Here is a tiny trained network, its code and every weight. The questions are about switching its units off for an input and a target symbol, where a switched-off unit gives its printed mean instead of its output.

import numpy as np


def w(rows, s, z=0):
    codes = np.array(rows[::2]) - 128.0
    scale = np.full(codes.shape[1], s)
    scale[-1] = z or s
    return codes * scale


def f(y):
    return y / 2 * (1 + np.tanh(0.7978845608 * (y + 0.044715 * y**3)))


def softmax(a):
    e = np.exp(a - a.max(-1, keepdims=True))
    return e / e.sum(-1, keepdims=True)


def log_softmax(a):
    a = a - a.max(-1, keepdims=True)
    return a - np.log(np.exp(a).sum(-1, keepdims=True))


def net(x, mask):
    ids = ['ΘΦΩβγεζηλμξπστψ'.index(c) for c in x.split()]
    T = len(ids)
    res = E[ids] + P[:T]
    u = 0
    for l in range(3):
        q, k, v = (res @ M[l].T for M in (Q, K, V))
        z = softmax(np.where(np.tri(T) > 0, q @ k.T / 2**0.5, -1e9)) @ v
        res = res + np.where(mask[u], z, O[l][:, -1]) @ O[l][:, :-1]
        u += 1
        y = f(res @ A[l][:, :-1].T + A[l][:, -1])
        res = res + np.where(mask[u : u + 4], y, B[l][:, -1]) @ B[l][:, :-1]
        u += 4
    return log_softmax(res[-1] @ U[:, :-1].T + U[:, -1])


Q, K, V, O, A, B = {}, {}, {}, {}, {}, {}
E = w([
[56,140,56,154,113,110,156],'Θ',
[135,141,128,43,162,126,248],'Φ',
[103,135,147,81,174,94,117],'Ω',
[43,80,113,98,146,139,173],'β',
[143,76,150,102,101,172,171],'γ',
[98,145,135,144,163,119,148],'ε',
[151,92,169,132,100,140,146],'ζ',
[148,111,111,115,100,158,87],'η',
[168,124,89,105,94,147,74],'λ',
[127,185,121,138,149,59,117],'μ',
[140,100,103,101,88,152,76],'ξ',
[163,154,107,48,159,54,140],'π',
[180,65,151,194,154,129,49],'σ',
[195,128,111,78,96,146,118],'τ',
[57,176,113,168,125,62,66],'ψ',
],0.012)
P = w([
[106,229,255,131,89,172,195],'0',
[144,162,134,121,164,198,121],'1',
[133,139,109,116,163,205,135],'2',
[169,105,93,151,141,143,86],'3',
[165,87,87,153,131,131,101],'4',
[165,83,68,166,119,125,93],'5',
],0.0072)
Q[0] = w([
[143,152,174,150,254,124,162],'0.h1',
[82,161,153,116,120,159,152],'0.h1',
],0.0076)
K[0] = w([
[73,192,253,253,60,208,166],'0.h1',
[99,159,104,71,54,43,230],'0.h1',
],0.0044)
V[0] = w([
[61,84,107,243,234,145,139],'0.h1',
[199,24,185,198,197,145,2],'0.h1',
],0.0048)
O[0] = w([
[61,141,39,190,99,187,139,3],'0.h1',
[98,96,31,137,255,172,119,180],'0.h1',
],0.0062,0.0012)
A[0] = w([
[101,178,103,126,21,70,126,170],'0.n1',
[2,224,190,87,196,117,114,147],'0.n2',
[182,112,194,187,105,138,125,254],'0.n3',
[87,109,88,195,143,142,127,21],'0.n4',
],0.0066,0.0024)
B[0] = w([
[104,80,178,168,80,108,95,154],'0.n1',
[110,162,92,195,145,54,254,162],'0.n2',
[132,80,189,163,79,178,100,251],'0.n3',
[136,99,95,94,211,63,148,120],'0.n4',
],0.0082,0.0023)
Q[1] = w([
[152,66,159,83,154,154,76],'1.h1',
[125,231,135,92,93,139,255],'1.h1',
],0.0091)
K[1] = w([
[109,69,64,198,155,223,103],'1.h1',
[97,184,237,143,2,94,191],'1.h1',
],0.0085)
V[1] = w([
[180,173,195,200,98,90,133],'1.h1',
[223,139,169,2,154,67,124],'1.h1',
],0.0067)
O[1] = w([
[88,174,254,184,140,148,96,252],'1.h1',
[65,7,190,62,210,68,115,125],'1.h1',
],0.0078,0.0024)
A[1] = w([
[140,61,58,138,146,98,103,151],'1.n1',
[189,100,185,135,68,208,123,251],'1.n2',
[126,48,218,128,172,158,75,94],'1.n3',
[128,127,91,103,254,51,230,167],'1.n4',
],0.0065,0.0025)
B[1] = w([
[140,74,229,167,226,185,109,186],'1.n1',
[5,122,85,22,73,246,102,255],'1.n2',
[14,120,101,70,40,116,74,212],'1.n3',
[37,210,66,150,176,2,133,158],'1.n4',
],0.0059,0.0054)
Q[2] = w([
[13,236,171,69,67,123,254],'2.h1',
[188,209,184,162,129,69,233],'2.h1',
],0.0044)
K[2] = w([
[70,141,254,124,89,122,104],'2.h1',
[77,124,173,163,121,92,207],'2.h1',
],0.0085)
V[2] = w([
[94,43,135,64,113,218,204],'2.h1',
[125,145,163,149,167,112,253],'2.h1',
],0.0067)
O[2] = w([
[247,133,165,120,112,53,93,254],'2.h1',
[178,39,155,177,119,143,180,21],'2.h1',
],0.011,0.0074)
A[2] = w([
[200,128,77,98,163,202,95,251],'2.n1',
[160,2,192,103,51,82,110,160],'2.n2',
[251,154,105,173,147,83,237,223],'2.n3',
[137,41,173,217,245,177,158,132],'2.n4',
],0.007,0.0023)
B[2] = w([
[137,76,123,99,111,153,87,254],'2.n1',
[132,89,43,137,143,139,120,226],'2.n2',
[141,157,23,198,48,111,152,156],'2.n3',
[141,106,175,225,244,116,218,149],'2.n4',
],0.011,0.0067)
U = w([
[101,148,111,91,55,224,77,253],'Θ',
[204,3,139,139,148,117,109,191],'Φ',
[169,72,145,138,195,124,158,163],'Ω',
[140,91,80,178,67,128,140,48],'β',
[176,126,109,177,116,73,103,21],'γ',
[179,134,149,142,129,151,164,153],'ε',
[164,158,139,150,133,106,118,68],'ζ',
[134,169,128,123,143,117,136,92],'η',
[114,174,148,101,168,112,138,87],'λ',
[112,132,189,108,167,148,150,162],'μ',
[131,175,129,117,154,110,140,108],'ξ',
[17,61,126,97,167,91,139,72],'π',
[59,173,13,110,151,133,164,107],'σ',
[130,143,175,118,182,71,103,6],'τ',
[49,156,106,123,150,186,150,108],'ψ',
],0.0066,0.0035)

Each question gives the input, a string of symbols that net reads in full, and the target symbol t.
The units are the heads (2 rows each of Q, K, V and O) and the neurons (one row each of A and B). Each row of codes is followed by its name. A weight is (code - 128) times the scale printed after its matrix; where a second scale follows, it is the last column's (O, A, B and U).
mask holds one flag per unit, layer by layer, with each layer's heads first. A switched-off unit (its flag False) gives its mean, the last column of its rows in O or B, instead of its output. The means were averaged over made-up inputs and are rounded, as every weight is.
A unit's drop is (log p(t) with every unit on - log p(t) with that unit switched off) / (log p(t) with every unit on - log p(t) with every unit switched off).
The circuit of an input: a set's keep is (log p(t) with only the set's units on - log p(t) with every unit switched off) / (log p(t) with every unit on - log p(t) with every unit switched off). Starting from the 12 units with the biggest drops (on a tie, the unit counted first), units are removed one at a time, each time the one whose removal leaves the highest keep (on an exact tie, the one counted first), for as long as the keep stays at least 0.8.
circuit, biggest first: the units of the circuit, biggest drop first
most important unit: the unit with the biggest drop
top k neurons: the k neurons with the biggest drops, biggest first
k most important neurons of layer l: the k neurons of layer l with the biggest drops, biggest first
drop of u: that unit's drop, to one decimal
input π Θ π, target π: top 3 neurons	1.n3; 0.n2; 1.n4
input γ ε ψ, target γ: top 3 neurons	1.n2; 0.n2; 2.n3
input σ β ψ, target σ: 2 most important neurons of layer 2	2.n3; 2.n1
input μ λ Φ, target μ: most important unit	1.h1
input Φ λ π, target Φ: circuit, biggest first	2.h1; 1.h1; 0.h1
input σ σ π, target σ: circuit, biggest first	0.h1; 1.n4; 1.h1; 2.h1
input γ Φ π, target γ: top 2 neurons	1.n2; 2.n3
input σ λ Ω, target σ: top 2 neurons	0.n2; 1.n4
input π λ β, target π: circuit, biggest first	1.h1; 1.n3; 0.h1; 0.n2
input τ Φ ψ, target τ: top 3 neurons	1.n3; 0.n2; 1.n2
input γ β γ, target Φ: top 2 neurons	2.n2; 1.n4
input ψ Φ Φ, target ψ: 2 most important neurons of layer 0	0.n2; 0.n1
input ψ η ψ, target ψ: top 2 neurons	0.n2; 0.n1
input π μ ψ, target π: most important unit	1.h1
input τ β Φ, target τ: top 4 neurons	1.n3; 1.n2; 1.n4; 0.n3
input λ μ γ τ σ, target Θ: 2 most important neurons of layer 2	2.n4; 2.n1
input σ Ω μ, target σ: 2 most important neurons of layer 0	0.n2; 0.n3
input σ σ μ Ω, target σ: 2 most important neurons of layer 0	0.n3; 0.n2
input ψ ζ π, target ψ: 2 most important neurons of layer 0	0.n2; 0.n1
input Θ Ω ψ β Φ, target Θ: most important neuron of layer 1	1.n2
input β σ Φ, target β: top 2 neurons	2.n3; 0.n2
input σ γ β, target σ: 2 most important neurons of layer 0	0.n2; 0.n3
input σ η π, target σ: top 2 neurons	1.n4; 2.n3
input ψ τ β, target ψ: top 2 neurons	0.n2; 0.n1
input Φ τ τ σ Φ, target Φ: drop of 1.n4	-0.1
